Here is a tiny trained network, its code and every weight. The questions are about switching its units off for an input and a class, where a switched-off unit gives its printed mean instead of its output.

import numpy as np


def w(rows, s, z=0):
    codes = np.array(rows[::2]) - 128.0
    scale = np.full(codes.shape[1], s)
    scale[-1] = z or s
    return codes * scale


def norm(h):
    return h / np.sqrt((h * h).mean(-1, keepdims=True) + 1e-5)


def f(y):
    return np.maximum(y, 0)


def log_softmax(a):
    a = a - a.max(-1, keepdims=True)
    return a - np.log(np.exp(a).sum(-1, keepdims=True))


def net(x, mask):
    res = np.array(x, float).reshape(1, 3) / 4 @ E
    u = 0
    for l in range(3):
        y = f(norm(res) @ A[l][:, :-1].T + A[l][:, -1])
        res = res + np.where(mask[u : u + 6], y, B[l][:, -1]) @ B[l][:, :-1]
        u += 6
    return log_softmax(norm(res)[-1] @ U[:, :-1].T + U[:, -1])


A, B = {}, {}
E = w([
[96,147,116,177,133,141,98,73,131,107,1],'x0',
[109,100,115,102,119,156,49,236,158,139,202],'x1',
[56,91,55,195,133,70,163,100,76,87,125],'x2',
],0.0097)
A[0] = w([
[87,16,69,112,165,83,115,82,50,175,173,123],'L0N0',
[193,112,179,88,101,196,120,47,179,168,45,148],'L0N1',
[50,177,175,234,134,144,45,58,100,180,89,1],'L0N2',
[154,150,228,92,121,183,145,68,120,254,254,185],'L0N3',
[158,71,53,94,84,119,235,189,142,67,178,101],'L0N4',
[70,101,74,125,96,143,82,243,104,9,164,216],'L0N5',
],0.0058,0.0019)
B[0] = w([
[28,176,147,126,126,134,112,114,128,99,95,207],'L0N0',
[92,152,98,154,182,103,153,166,64,101,146,253],'L0N1',
[145,135,183,114,146,179,112,177,141,40,133,199],'L0N2',
[208,91,179,134,111,130,67,105,255,238,149,254],'L0N3',
[107,107,87,64,152,114,240,157,92,125,56,202],'L0N4',
[89,137,83,115,131,144,91,91,165,212,207,236],'L0N5',
],0.0093,0.0066)
A[1] = w([
[122,140,209,160,172,115,157,131,133,159,27,115],'L1N0',
[115,114,91,191,142,142,103,119,2,74,93,178],'L1N1',
[160,190,132,139,126,85,153,87,136,136,147,236],'L1N2',
[141,151,152,91,155,136,80,128,54,23,92,108],'L1N3',
[113,168,117,172,115,200,122,109,147,56,98,66],'L1N4',
[141,172,160,116,90,135,127,133,52,30,31,2],'L1N5',
],0.009,0.002)
B[1] = w([
[169,255,48,120,125,97,156,133,81,122,35,241],'L1N0',
[157,91,123,124,132,189,171,79,167,152,227,254],'L1N1',
[200,72,16,159,155,105,125,200,112,136,86,187],'L1N2',
[173,115,110,138,130,145,172,98,116,8,91,228],'L1N3',
[147,99,191,163,146,94,130,50,114,70,143,213],'L1N4',
[77,146,154,139,173,202,190,193,211,54,74,249],'L1N5',
],0.0088,0.0076)
A[2] = w([
[160,74,169,95,83,177,46,152,203,149,132,90],'L2N0',
[130,91,155,193,199,187,61,109,194,136,209,246],'L2N1',
[149,78,138,64,148,160,162,133,117,10,91,57],'L2N2',
[171,100,84,154,96,121,196,138,121,143,68,224],'L2N3',
[1,150,125,158,138,110,173,138,78,115,173,148],'L2N4',
[98,121,176,38,87,167,137,206,200,222,129,235],'L2N5',
],0.0082,0.0011)
B[2] = w([
[160,10,153,162,101,157,168,166,178,165,144,217],'L2N0',
[209,83,158,142,78,47,160,112,116,198,111,222],'L2N1',
[45,114,160,172,116,130,129,171,132,86,82,224],'L2N2',
[179,115,75,108,125,93,83,144,183,62,79,199],'L2N3',
[84,220,115,121,145,236,85,100,104,117,162,195],'L2N4',
[107,157,166,145,164,144,175,151,120,90,118,254],'L2N5',
],0.013,0.0094)
U = w([
[93,104,136,189,39,139,39,17,131,198,201,77],'0',
[126,113,142,14,59,79,50,76,112,108,146,23],'1',
[83,153,107,159,180,163,198,119,153,3,83,192],'2',
[198,172,28,84,154,36,87,181,140,139,73,136],'3',
[204,70,196,126,127,121,163,219,173,240,201,184],'4',
[133,70,192,189,41,61,58,140,95,91,94,38],'5',
[142,124,148,55,86,77,47,107,44,116,155,2],'6',
[31,216,69,80,173,197,60,125,67,168,210,189],'7',
],0.011,0.0041)

Each question gives the input, the list of numbers given to net, and the class t.
The units are the neurons (one row each of A and B). Each row of codes is followed by its name. A weight is (code - 128) times the scale printed after its matrix; where a second scale follows, it is the last column's (A, B and U).
mask holds one flag per neuron, layer by layer. A switched-off neuron (its flag False) gives its mean, the last column of its row in B, instead of its output. The means were averaged over made-up inputs and are rounded, as every weight is.
A unit's drop is (log p(t) with every unit on - log p(t) with that unit switched off) / (log p(t) with every unit on - log p(t) with every unit switched off).
The circuit of an input: a set's keep is (log p(t) with only the set's units on - log p(t) with every unit switched off) / (log p(t) with every unit on - log p(t) with every unit switched off). Starting from the 12 units with the biggest drops (on a tie, the unit counted first), units are removed one at a time, each time the one whose removal leaves the highest keep (on an exact tie, the one counted first), for as long as the keep stays at least 0.8.
circuit, biggest first: the units of the circuit, biggest drop first
unit that matters most: the unit with the biggest drop
top k neurons: the k neurons with the biggest drops, biggest first
k most important neurons of layer l: the k neurons of layer l with the biggest drops, biggest first
drop of u: that unit's drop, to one decimal
input [4,6,6], class 7: circuit, biggest first : (L2N4 L0N5)
input [1,1,-3], class 4: unit that matters most : L0N4
input [6,7,5], class 0: 2 most important neurons of layer 0 : (L0N3 L0N5)
input [7,4,-1], class 5: circuit, biggest first : (L0N4 L2N1)
input [7,5,6], class 0: top 2 neurons : (L0N5 L2N1)
input [5,-1,-8], class 3: top 4 neurons : (L1N0 L0N0 L2N5 L1N1)
input [-1,-4,-6], class 3: top 2 neurons : (L0N1 L0N5)
input [-1,-3,-3], class 3: 2 most important neurons of layer 1 : (L1N1 L1N2)
input [-8,-4,3], class 3: 3 most important neurons of layer 0 : (L0N3 L0N5 L0N2)
input [4,4,7], class 0: top 2 neurons : (L2N1 L1N0)
input [2,-1,-7], class 3: top 3 neurons : (L0N1 L0N5 L1N0)
input [4,3,5], class 0: top 2 neurons : (L0N5 L2N1)
input [2,0,8], class 0: 2 most important neurons of layer 0 : (L0N5 L0N1)
input [3,8,6], class 7: most important neuron of layer 0 : (L0N3)
input [7,6,1], class 4: drop of L0N5 : 0.6
input [0,-4,-2], class 3: drop of L2N2 : 0.0
input [-1,3,2], class 7: drop of L0N3 : 0.1
